Below are the code and all the weights of a small trained network. Each question names an input and a target symbol and asks about switching units off, where a switched-off unit gives its printed mean instead of its output.

import numpy as np


def w(rows, s, z=0):
    codes = np.array(rows[::2]) - 128.0
    scale = np.full(codes.shape[1], s)
    scale[-1] = z or s
    return codes * scale


def softmax(a):
    e = np.exp(a - a.max(-1, keepdims=True))
    return e / e.sum(-1, keepdims=True)


def log_softmax(a):
    a = a - a.max(-1, keepdims=True)
    return a - np.log(np.exp(a).sum(-1, keepdims=True))


def net(x, mask):
    ids = ['ΓΞΠΩβδζηθλμτψ'.index(c) for c in x.split()]
    T = len(ids)
    res = E[ids] + P[:T]
    u = 0
    for l in range(2):
        r = res
        for j in range(3):
            rows = slice(3 * j, 3 * j + 3)
            q, k, v = (r @ M[l][rows].T for M in (Q, K, V))
            z = softmax(np.where(np.tri(T) > 0, q @ k.T / 3**0.5, -1e9)) @ v
            o = O[l][rows]
            res = res + np.where(mask[u + j], z, o[:, -1]) @ o[:, :-1]
        u += 3
    return log_softmax(res[-1] @ U[:, :-1].T + U[:, -1])


Q, K, V, O = {}, {}, {}, {}
E = w([
[101,182,94,131,113,163,140,92,168,147,133,177],'Γ',
[133,123,205,140,127,130,144,99,135,79,173,135],'Ξ',
[88,89,60,173,92,129,113,191,154,171,174,177],'Π',
[114,177,171,124,137,150,134,84,132,103,145,153],'Ω',
[134,144,173,160,74,134,90,87,154,166,159,138],'β',
[111,127,197,171,88,72,137,89,188,174,183,149],'δ',
[102,158,39,130,121,192,117,144,113,123,128,182],'ζ',
[58,46,94,83,105,220,171,180,112,48,107,149],'η',
[137,92,145,163,121,164,113,109,168,85,182,123],'θ',
[104,235,166,115,115,140,90,84,102,175,107,178],'λ',
[126,183,131,81,137,88,3,144,177,107,167,25],'μ',
[167,185,144,82,202,147,157,124,82,66,115,167],'τ',
[138,88,196,74,160,220,90,113,103,96,92,85],'ψ',
],0.021)
P = w([
[195,11,82,94,88,127,104,109,84,137,254,193],'0',
[41,99,32,43,101,230,95,57,115,156,53,185],'1',
[77,88,88,91,134,197,114,108,177,107,55,196],'2',
[103,74,134,158,161,178,118,125,225,75,50,182],'3',
[122,124,138,176,171,200,65,153,199,123,18,173],'4',
[134,153,164,197,178,185,50,163,199,153,11,165],'5',
[142,162,128,199,217,196,12,200,207,175,1,168],'6',
],0.0084)
Q[0] = w([
[112,144,187,45,171,90,134,149,97,134,84,133],'0.h1',
[151,135,157,72,179,243,112,187,127,130,67,178],'0.h1',
[74,112,206,128,153,197,41,21,157,126,148,169],'0.h1',
[194,147,45,178,168,109,196,123,103,140,100,33],'0.h2',
[132,140,141,132,218,184,105,169,95,134,179,79],'0.h2',
[98,185,119,172,152,83,86,182,176,160,203,203],'0.h2',
[101,107,160,127,57,101,117,113,117,100,100,156],'0.h3',
[88,73,134,117,173,115,165,117,166,143,2,80],'0.h3',
[190,198,104,204,126,126,132,143,125,93,184,107],'0.h3',
],0.0064)
K[0] = w([
[159,145,159,46,106,100,190,177,108,124,129,128],'0.h1',
[175,189,173,126,251,218,49,183,171,108,106,162],'0.h1',
[188,179,222,59,134,157,81,99,179,125,127,121],'0.h1',
[148,125,64,141,178,173,111,110,179,161,121,239],'0.h2',
[158,124,136,162,233,160,122,170,109,120,102,120],'0.h2',
[97,215,30,162,173,82,85,126,172,102,180,101],'0.h2',
[128,122,99,201,141,173,57,105,122,119,152,186],'0.h3',
[108,116,145,176,196,109,127,177,101,162,126,140],'0.h3',
[95,131,105,84,86,119,59,106,87,65,253,105],'0.h3',
],0.0065)
V[0] = w([
[188,202,147,112,154,170,95,82,145,79,91,129],'0.h1',
[154,100,219,166,125,209,126,139,133,163,112,157],'0.h1',
[112,148,165,145,103,118,153,66,139,136,88,30],'0.h1',
[149,145,53,194,77,149,114,191,157,158,110,88],'0.h2',
[141,194,121,161,128,117,121,163,173,64,88,87],'0.h2',
[152,149,101,183,196,155,164,83,128,150,88,208],'0.h2',
[201,139,132,136,126,208,110,87,118,143,224,137],'0.h3',
[89,71,174,111,130,158,162,165,133,164,112,253],'0.h3',
[85,157,172,195,137,145,101,154,177,94,74,73],'0.h3',
],0.0076)
O[0] = w([
[131,26,124,113,164,66,187,44,104,105,192,147,229],'0.h1',
[158,72,103,126,188,130,145,118,107,208,157,113,190],'0.h1',
[100,142,87,147,162,189,89,181,69,54,160,95,51],'0.h1',
[150,160,152,98,161,107,106,92,140,123,128,139,124],'0.h2',
[181,113,49,102,147,126,50,85,77,72,151,97,90],'0.h2',
[53,179,181,148,146,126,105,196,224,246,128,111,108],'0.h2',
[2,38,93,70,150,112,163,150,112,85,51,102,216],'0.h3',
[66,51,112,161,177,76,90,68,55,141,116,54,255],'0.h3',
[153,241,11,236,194,97,70,112,231,161,82,138,82],'0.h3',
],0.0065,0.0069)
Q[1] = w([
[92,117,189,118,111,116,213,198,104,230,172,120],'1.h1',
[174,107,107,132,143,198,167,228,101,118,83,69],'1.h1',
[88,145,89,221,85,181,161,153,162,196,168,110],'1.h1',
[168,146,82,163,132,152,157,97,97,83,152,171],'1.h2',
[2,25,132,125,171,150,107,69,133,178,79,105],'1.h2',
[149,123,140,219,98,115,197,142,84,133,135,124],'1.h2',
[161,116,85,233,136,147,132,123,84,174,83,147],'1.h3',
[92,128,72,138,164,97,154,111,141,79,156,138],'1.h3',
[143,93,96,20,115,82,158,137,83,160,151,88],'1.h3',
],0.0091)
K[1] = w([
[26,93,109,172,1,58,147,100,120,140,184,148],'1.h1',
[109,85,109,114,89,190,131,252,124,90,75,120],'1.h1',
[119,98,35,162,51,130,70,144,188,155,156,193],'1.h1',
[133,65,162,105,151,141,119,148,122,150,149,153],'1.h2',
[188,193,118,89,143,88,9,192,186,61,183,3],'1.h2',
[134,66,128,103,29,93,175,132,133,147,143,125],'1.h2',
[133,133,171,115,151,145,87,139,151,102,140,114],'1.h3',
[152,102,222,91,127,129,86,110,110,163,166,103],'1.h3',
[133,83,155,171,112,166,166,99,111,123,104,188],'1.h3',
],0.0093)
V[1] = w([
[141,179,123,143,187,77,102,138,204,197,129,166],'1.h1',
[116,119,77,172,94,100,2,79,153,106,182,112],'1.h1',
[149,145,144,66,115,60,153,132,122,91,148,201],'1.h1',
[158,60,142,177,183,209,153,98,148,180,158,174],'1.h2',
[155,168,175,83,193,151,90,168,159,112,35,182],'1.h2',
[119,143,153,173,65,154,177,92,134,108,76,196],'1.h2',
[125,134,171,68,77,102,120,113,134,124,121,132],'1.h3',
[119,128,160,173,204,137,122,103,138,162,83,134],'1.h3',
[150,148,164,53,129,145,108,153,172,167,123,96],'1.h3',
],0.0077)
O[1] = w([
[171,59,149,66,63,230,183,107,49,128,58,76,3],'1.h1',
[1,159,165,90,136,109,149,141,115,151,128,167,137],'1.h1',
[157,190,138,189,131,150,131,196,147,69,24,164,132],'1.h1',
[76,112,183,124,199,166,114,224,77,128,75,132,206],'1.h2',
[67,161,183,173,104,50,82,187,137,149,126,139,47],'1.h2',
[119,46,113,141,236,96,141,194,150,232,108,156,92],'1.h2',
[160,206,156,65,104,192,208,138,82,142,9,72,248],'1.h3',
[190,59,71,118,102,94,54,188,209,31,155,166,76],'1.h3',
[72,134,162,119,175,87,90,53,110,164,199,86,98],'1.h3',
],0.0066,0.006)
U = w([
[70,58,136,126,147,197,199,116,32,119,123,115,254],'Γ',
[104,177,130,173,214,126,15,137,254,175,87,169,247],'Ξ',
[129,139,112,115,132,189,126,128,133,134,172,132,57],'Π',
[168,118,63,77,168,124,119,78,189,177,209,133,100],'Ω',
[188,105,81,145,70,202,128,115,161,101,87,102,135],'β',
[117,122,106,138,132,150,138,102,138,132,139,114,6],'δ',
[101,152,101,158,141,179,148,105,150,147,155,96,63],'ζ',
[100,133,96,171,124,146,148,108,106,137,129,79,45],'η',
[122,121,86,175,129,131,140,82,76,143,125,122,31],'θ',
[118,140,101,158,122,174,133,125,126,135,152,106,74],'λ',
[111,135,96,151,134,138,144,116,115,138,147,96,44],'μ',
[61,130,140,124,60,134,113,125,100,40,136,194,109],'τ',
[121,145,100,157,138,177,135,106,142,151,149,114,61],'ψ',
],0.0054,0.004)

Each question gives the input, a string of symbols that net reads in full, and the target symbol t.
The units are the heads (3 rows each of Q, K, V and O). Each row of codes is followed by its name. A weight is (code - 128) times the scale printed after its matrix; where a second scale follows, it is the last column's (O and U).
mask holds one flag per head, layer by layer. A switched-off head (its flag False) gives its mean, the last column of its rows in O, instead of its output. The means were averaged over made-up inputs and are rounded, as every weight is.
A unit's drop is (log p(t) with every unit on - log p(t) with that unit switched off) / (log p(t) with every unit on - log p(t) with every unit switched off).
The circuit of an input: a set's keep is (log p(t) with only the set's units on - log p(t) with every unit switched off) / (log p(t) with every unit on - log p(t) with every unit switched off). Starting from all 6 units, units are removed one at a time, each time the one whose removal leaves the highest keep (on an exact tie, the one counted first), for as long as the keep stays at least 0.8.
units of the circuit, in order: the units of the circuit, biggest drop first
most important unit: the unit with the biggest drop
which heads matter: for each layer, one digit per head in row order, 1 if its drop is at least 0.15 and else 0, layers parted by /
input ζ Π μ Ξ λ, target τ: most important unit	0.h2
input ζ β ζ ζ ζ, target Ξ: units of the circuit, in order	(0.h2; 1.h2)
input δ η λ Π μ Π Γ, target τ: which heads matter	010 / 110
input λ ζ Ξ τ η η Π, target Γ: which heads matter	001 / 110
input ψ δ μ, target Ω: which heads matter	110 / 110
input ζ θ μ λ, target τ: units of the circuit, in order	(0.h2; 1.h2; 1.h1)
input λ ψ ζ Γ ζ, target Ξ: which heads matter	000 / 011
input Ω θ Ω, target Ξ: units of the circuit, in order	(1.h1; 0.h3)
input μ θ Ξ, target τ: which heads matter	010 / 110
input ψ Ω ζ η ζ β, target Γ: units of the circuit, in order	(1.h2; 0.h1)
input ζ μ θ Π β ψ, target Ω: which heads matter	100 / 110
input Π β μ η τ τ Π, target β: units of the circuit, in order	(0.h2; 1.h1; 1.h2)
input ζ Π τ θ δ Γ, target Γ: which heads matter	100 / 110
input η η Π ζ λ, target Γ: most important unit	1.h1
input Ω Π μ θ, target τ: units of the circuit, in order	(1.h1; 1.h2; 0.h2)
input Π Π η μ, target τ: units of the circuit, in order	(1.h1; 1.h2; 0.h2)
input β ζ η μ ζ η, target τ: which heads matter	100 / 010
input Ξ Γ ψ λ η Π, target Γ: which heads matter	000 / 110
input β λ λ Π δ, target Γ: units of the circuit, in order	(1.h1; 1.h2)
input μ δ Γ δ Ω τ Π, target β: units of the circuit, in order	(1.h2)
input μ δ τ β, target β: units of the circuit, in order	(0.h2; 1.h2)
input τ τ Ξ μ, target β: units of the circuit, in order	(0.h2; 1.h2; 1.h1)
input δ ψ Ω ψ Ξ θ Γ, target Γ: which heads matter	101 / 110
input θ τ ζ ζ τ, target Ξ: units of the circuit, in order	(0.h2; 1.h2)
input Π Γ Γ μ Π, target τ: units of the circuit, in order	(0.h2; 1.h1; 1.h2)
input Ω η η ψ β μ, target Ω: which heads matter	110 / 100
input Γ δ Ξ Π Π Π λ, target Γ: units of the circuit, in order	(1.h1; 0.h1)
input δ β τ θ δ, target Ξ: most important unit	0.h3
input β ψ Ξ ψ, target Ξ: units of the circuit, in order	(0.h3; 1.h2)
